In the rows, 128 means zero.
Known rows:
flite: [138 109 156 117  91 122 116  61 135 114 140 161 149 124 129 135 147 128
 140 154  89]
vugru: [ 99 164 113  46 122 146  92 118 113 129 146 122 191 125 114 121 141  75
  64 106 127]
vudal: [125 157 119 158 142 129 131 170  73 135  90 105 116 100 134 106 125 132
  84 153 125]
ragik: [128 134 190 148 149 174 118 197 139 108 132 110  94 140 120 123  94 167
 115 118 199]
vizu: [132 124 111 133 103 148 119  34 139 135 137 166 159 159  98 134 163  57
 141  97 130]
pudrum: [ 96 139 118  76 126 153 101 146 101 137 151 109 140 113 127 119 146  64
  88 121 117]
kibrok: [174 122 112 150  92 127 137  81 129 108 115 143 154 131 137 187 135 157
 153 144 108]
stulun: [158 128 110  61  91 135 136  60 152  68 142 135 182 109 122 172 148 124
 139 143 107]
getra: [192 120 124 133  97 147 126  87 133 104 129 143 154 146 142 188 120 162
 171 132 125]
trutrar: [182 130 120 155 111 138 156 140 125 102 108 139 127 114 167 176 119 130
 189 153 146]
kitrazuk: [145 114 143 120  99 144 124  32 129 111 123 149 140 135 100 122 149 115
 142 136  91]
movabral: [170 149 157 136 152 168 112 180  78 132 110 104 116 122 138 112 102 128
 107 139 145]
plavusum: [ 69 144 131 167 131 134 133 209 132 143 130 128 107 129 136 129 115 119
  99 111 199]
klusa: [145 114 148 113  87 129 123  48 130 113 127 153 140 124 111 126 148 130
 141 143  77]
braplir: [112 169 143  49 123 148 107 105 110  96 124 101 173 110 104 110 131 117
  65 131  95]
stegrol: [ 98 120 152 171 148 137 127 199 126 119 116 117  99 116 119 125 114 167
  86 144 194]
poplal: [127 151 129 158 145 128 132 165  74 135  97 111 118  98 142 101 126 126
  74 155 134]
flebroke: [ 79 106 173 150 117 112 105 161 137 116 137 120 147 144 142 133 113 185
  70 139 156]
mufen: [ 91  98  82 158 121  58 131 130 162 159 151 155 168 139 129 126 143 141
 122 138 111]
desti: [156 118 147 138 200  86 155 118 141 151 112 141 114 128 132  81  99 145
 177 135 127]
somus: [143 110 149 118  96 129 121  48 129 110 137 155 147 124 113 124 152 122
 139 142  82]
sezen: [124  92  58  84 101 148 122 131 155 114 151 158 139  92  93 188 164  92
 184 143 119]
klime: [128 120 108 142 130  99 132 123 168 155 145 151 155 169 116 133 130 136
 143 103 118]
drameton: [152 157 136 145 137 162 106  96  84 128  85  96 143 161 103 114 122 120
  71 101 139]
bupan: [131 123 100 184 153  84 174 125 147 132 110 127 124 118 130  89 135 137
 131 153 139]
zavan: [128 147 116 107  92 147 130  54 150 162 197 196 113 102 147 161 153 121
 119  88  50]

Facts:
κ:
fegrem plitrem
makoge meve vipe trutrar zitrol logir
bupan rusti stevin drameton betroskur
metru brepu rasturen plaklen getra tozor skalen
truri vudal bokol
mufen poplal zegir vapidrek raner
faflu stodrel plavusum gradrak skidro ragik skabrogem
drose fulak pabik zifik mudestos lurodrem
dritik nasken truklu brakil movabral buflim
π 41 <- skidro,fulak,vipe,zegir,bupan,flika,mufen,flubik,plare,brepu,faflu,klime,dritik
π 446 <- plavusum,fegrem,zifik,makoge,zipla,flebroke,kletreler,meve,stegrol,ragik,truklu,skalen,raner,radran,betroskur
π 60 <- bokol,logir,netek,desti,gradrak,truri,tozor,drose
π 775 <- plitrem,detuk,lurodrem,rusti,metru,getra,kibrok,lafu,stodrel,mudestos,trutrar,rasturen,stulun,flefliska,sezen
π 492 <- pimubre,plisun,brakil,plaklen,stevin,poplal,zitrol,vudal,buflim,flavim,pabik,pudrum,sefu,movabral,tusi,vapidrek,drameton,vugru,skabrogem,nasken,brever,braplir
ρ c <- skidro,fulak,vipe,pimubre,makoge,flavim,truri,mudestos,tozor,brepu
ρ a <- plavusum,bokol,zifik,plisun,detuk,brakil,plaklen,stevin,poplal,lurodrem,logir,kletreler,rusti,vudal,bupan,netek,desti,metru,pabik,flika,stegrol,lafu,sefu,ragik,movabral,trutrar,raner,rasturen,vapidrek,flubik,betroskur,plare,faflu,flefliska,nasken,drose
ρ b <- fegrem,zegir,flebroke,meve,getra,kibrok,stodrel,tusi,truklu,mufen,drameton,klime,dritik
ρ d <- plitrem,zitrol,buflim,pudrum,radran,brever,sezen
ρ e <- zipla,gradrak,skalen,stulun,vugru,skabrogem,braplir
skidro ψ: flefliska
plavusum ψ: rasturen,skalen
fegrem ψ: flebroke,kaskan
fulak ψ: somus
plisun ψ: poplal,stevin,getra
detuk ψ: braplir
plaklen ψ: zipla
lurodrem ψ: kitrazuk,brepu,drameton
logir ψ: bupan,movabral,plitrem
plustol ψ: flika,bokol
buflim ψ: trutrar,zipla
pabik ψ: gradrak
pudrum ψ: brakil,zaskim,tusi
lafu ψ: stulun,stevin
vizu ψ: drameton
mudestos ψ: brepu,zipla
truklu ψ: vafil
raner ψ: trutrar,drapon,makoge
mufen ψ: pimubre,stegrol,kaskan
vapidrek ψ: flebroke,flite
flubik ψ: flefliska
betroskur ψ: drose
tozor ψ: radran
vugru ψ: plitrem
plare ψ: truri
zavan ψ: radran
nasken ψ: skalen,zipla
klime ψ: brever
sezen ψ: netek,flefliska,stegrol,drose

Rows:
[133 147 169  59 134 170  94 131 103 105 141  90 122 112 118 107 123 108
 103 132 110]	zitrol
[117 136 149  74 131 149 106 115  94 112 131  89 129 108 123 100 141 107
  88 141 100]	brever
[124  73  82 103 139 138 102 151 175 159 147 130  79 153  56 143 142 141
 201  99 100]	skidro
[144 102  88 119 104 128 147  60 136  72 141 117 151 104 145 152 167  90
 146 150 128]	plitrem
[ 91 142 147 151 141 159 122 216 143 139 144 135 106 145 138 136 104 128
 112 102 218]	raner
[139 120 130 149 136  96 141  97 162 126 120 140 138 155 116 108 125 170
 138 131 102]	zegir
[125 136 124 140 133 135  95 228  85 161 151 141 148 118 164 128 111 105
 103 145 156]	vapidrek
[153 114 133  78 185 125 120  88 167 197 210 159  68 160 158 121 112 152
 174  51  51]	tozor
[127 105  67 144 158 125 142 198 172 172 120 156 107 115  58 130 134 136
 184 125 148]	flubik
[ 80 164 163  85 137 163 149 108 161 109 187 116  67  77 144 123 135 171
  49  92  97]	radran
[ 47 103 132 159 117 109 130 116 127 111 116  73  84 138 132 117 147 155
  60 132 126]	makoge
[115 121 109 165 127  71 155  82 154 124 110 128 140 141 121 106 139 172
 120 142  97]	dritik
[131 121 147  28 175  88 129  56 172 114 147 138 167 135  99  71 118 141
 157 118  94]	gradrak
[ 66 131 125 154 118 133 115 154 144 147 134 128 137 155 118 144 123 145
  70  94 181]	truklu
[154 167 182  12 124 191  82 128 118  91 148 104 163 133  97 120 105 139
 103 118 107]	skabrogem
[130 149 150 128 122 139 107 130  87 138 105 103 143 132 118 126 120 149
  72 132  92]	tusi

Now the same elements, written a new way:
Known rows:
drameton: [107 172 132 147  94 113 111 182 110 120 130 174 144 155 107 180 103  96
  88  98 139 107 141]
lurodrem: [147  99 104 128 216  85 154  83 172  98 126 138 147 127 132 121 135  64
 100 148 176 107 134]
mudestos: [158 100  79  97 227 102  76  63 131 128 123 154 124 142 175 146 124  80
  85 142 136 158 179]
kitrazuk: [127 146 131 100 122 134 118 143 138 134 114 125 119 104 110 121 124 127
 116 114 123 165 115]
zifik: [112  91 124 158  96 125 140 114 162 123 132  79 134 168  72 101 172 125
 136 147 113 150 111]
desti: [ 87 103 125 163 127 111 167 105 106 155 142 122  81  79 124 121 136 123
 126 119  88 124  66]
lafu: [125  81 120 105 199  97 151  97 144 104 154 139 152  94 151 115 141 117
 133 153 177 115 146]
flite: [127 144 126 107 124 138 121 144 134 132 120 123 117 103 107 121 122 127
 112 116 125 171 112]
sefu: [109 120  90 149  74 106 132 140 103 100 124 154 127 132  96 152  92 144
 139 123 154  89 117]
logir: [117 116 111 184 189 117 165  90 117 153 135 132 127 105 135  87 123  56
 104 105 104  82  53]
plitrem: [174 154 138 131 194  78 137 101 153 142  99 148 108  87  73 160 152  56
 110 149 169 154 170]
bupan: [124 112 167 101  87 179 167 108 153 120 112 128  91 110 162 135 144 220
 163 140 113 109 113]
fegrem: [ 99 123 182 111 129 158  97 183 119 158 189  94 183 173 153  78 197 155
 136 133 112 144 153]
flebroke: [108 127 180 143  97 134 115 167 153 142 149 111 147 178 100 112 186 105
 113 127 107 176 136]
kaskan: [126 150 131 110 124 137 123 143 140 132 119 123 120 100 111 117 124 124
 121 116 123 166 106]
klusa: [132 149 121 109 126 137 121 145 136 133 115 125 115 104 113 122 123 130
 114 120 121 168 111]
buflim: [194 189  52 161 174  99  77 142  98 149 101 166 134 192 111 139 114  93
 116  89 162  67 129]
plustol: [144 150 120 105 162 149 115 143 129 134 127 125 154 115 152  87 125 120
 114 115 136 134 105]
bokol: [103 116 114 191 147 105 176  83 131 150 123 122  87  96  99 127 124  67
  97 113  93 115  54]
radran: [153 149 162 152 107 145 128 130 142 190 124 127 151 144  56  72 193 118
 172 130 135 174 150]
pudrum: [171 179 105 145 137 119  94 163  70 148 130 165 169 127 117 119 113 132
 159 108 167  77 146]
brakil: [108 127  94 149  76 113 133 139 114  99 125 152 132 134  83 162  90 132
 135 122 149  86 120]
braplir: [111 164 107 143 104 115 135 164 102 124 133 128 121 142 109 150  43 133
 161  84 135 130 171]
skabrogem: [127 171  92 167 115 120 136 157 124 119 111 124 123 158  79 166  32  74
 131  80 144 122 152]
stodrel: [ 93 118 178  72 154  95 121 160 134 117 161 145 110  91 148 178 170 138
 109 152 143 174 185]
zegir: [140 169 205 116 105 166 147 144 164 133  95 142  97 142 170 168 147 142
 102 115 105 127 128]

Rows:
[143  94 127 117 143  56 129 116 140  56 128  65 117  62 144 166 134 126
 126 198 134 127 143]	flefliska
[153 137 161 110  92 193 126  77 143 138  69 150 101 123 170 148 115 152
 127 131  86 155 151]	vipe
[140 155 212  87 130 186 131 163 135 129 134 135 142 126 232 131 154 188
 129 127 109 106 135]	mufen
[ 85  73 132  80 146  94 147 108 132 103 161 133 106  71 129 151 158 188
 152 178 154 145 160]	metru
[132 115  36 132 149 111  90 135  97 112 141 156 133 194 153 130  99 164
 127 104 154  56 110]	plaklen
[ 78 113 141 123 113 152 106  96  58 183 154 135  94  57 158 120 128 155
 135 131  53 170 123]	truri
[118 121 141 102 178  91 155 127 151 120 139 106  95  96 125 151  95 116
 148 134 152 191 198]	stulun
[160 105 117 177 140 123 133 103 170 117 128  72 180 185 101  69 163  65
 120 150 124 110  97]	betroskur
[131 148 132 104 165 163 134 136 132 146 137 150 171 115 142  67 118 108
 128 102 151 141 111]	zavan
[125 157 216  90  92 179 136 162 144 134 124 139  96 132 187 165 156 200
 127 124 100 131 140]	dritik
[145 138 114 174 144 122 133 127 177 150 117  61 112 213  76 114 116  70
 128 105 112 187 148]	skalen
[107 124 169 100 158  83 133 152 144 114 142 150 109 100 143 177 161 103
  89 143 146 176 173]	kibrok
[ 74  99 134 137 118 117 150 125  84 152 170  96  90  55 145 116 148 179
 151 146  80 121  76]	drose
[163 132 164  94 123 207 108  93 117 140  95 144 150 124 212 114 118 164
 140 132  90 121 148]	fulak
[134 127  86 144 148 119  96 140 153 160 144  59  75 237 117 111 136 150
 138 105  95 199 152]	zipla
[124  84 116 133 136 141 117 121 140 135 160  85 157 185 133  65 181 156
 151 144 130 121 114]	plavusum
[195 148 142 111 202  74 100 136 105 121 132  88 148  61 160 128 161 106
 142 181 153 116 177]	sezen
[115 107  48 116 135 120  91 141  83 121 162 156 136 179 162 132 112 193
 143 109 151  58 118]	nasken
[159 167 198 117 139 174 143 148 151 133 116 148 137 154 214 128 146 136
 108 110 119 108 124]	klime
[127 129  82 155 122 125 132 130 106 104 130 157 179 147 122 120  89 106
 131 107 166  50 111]	vapidrek

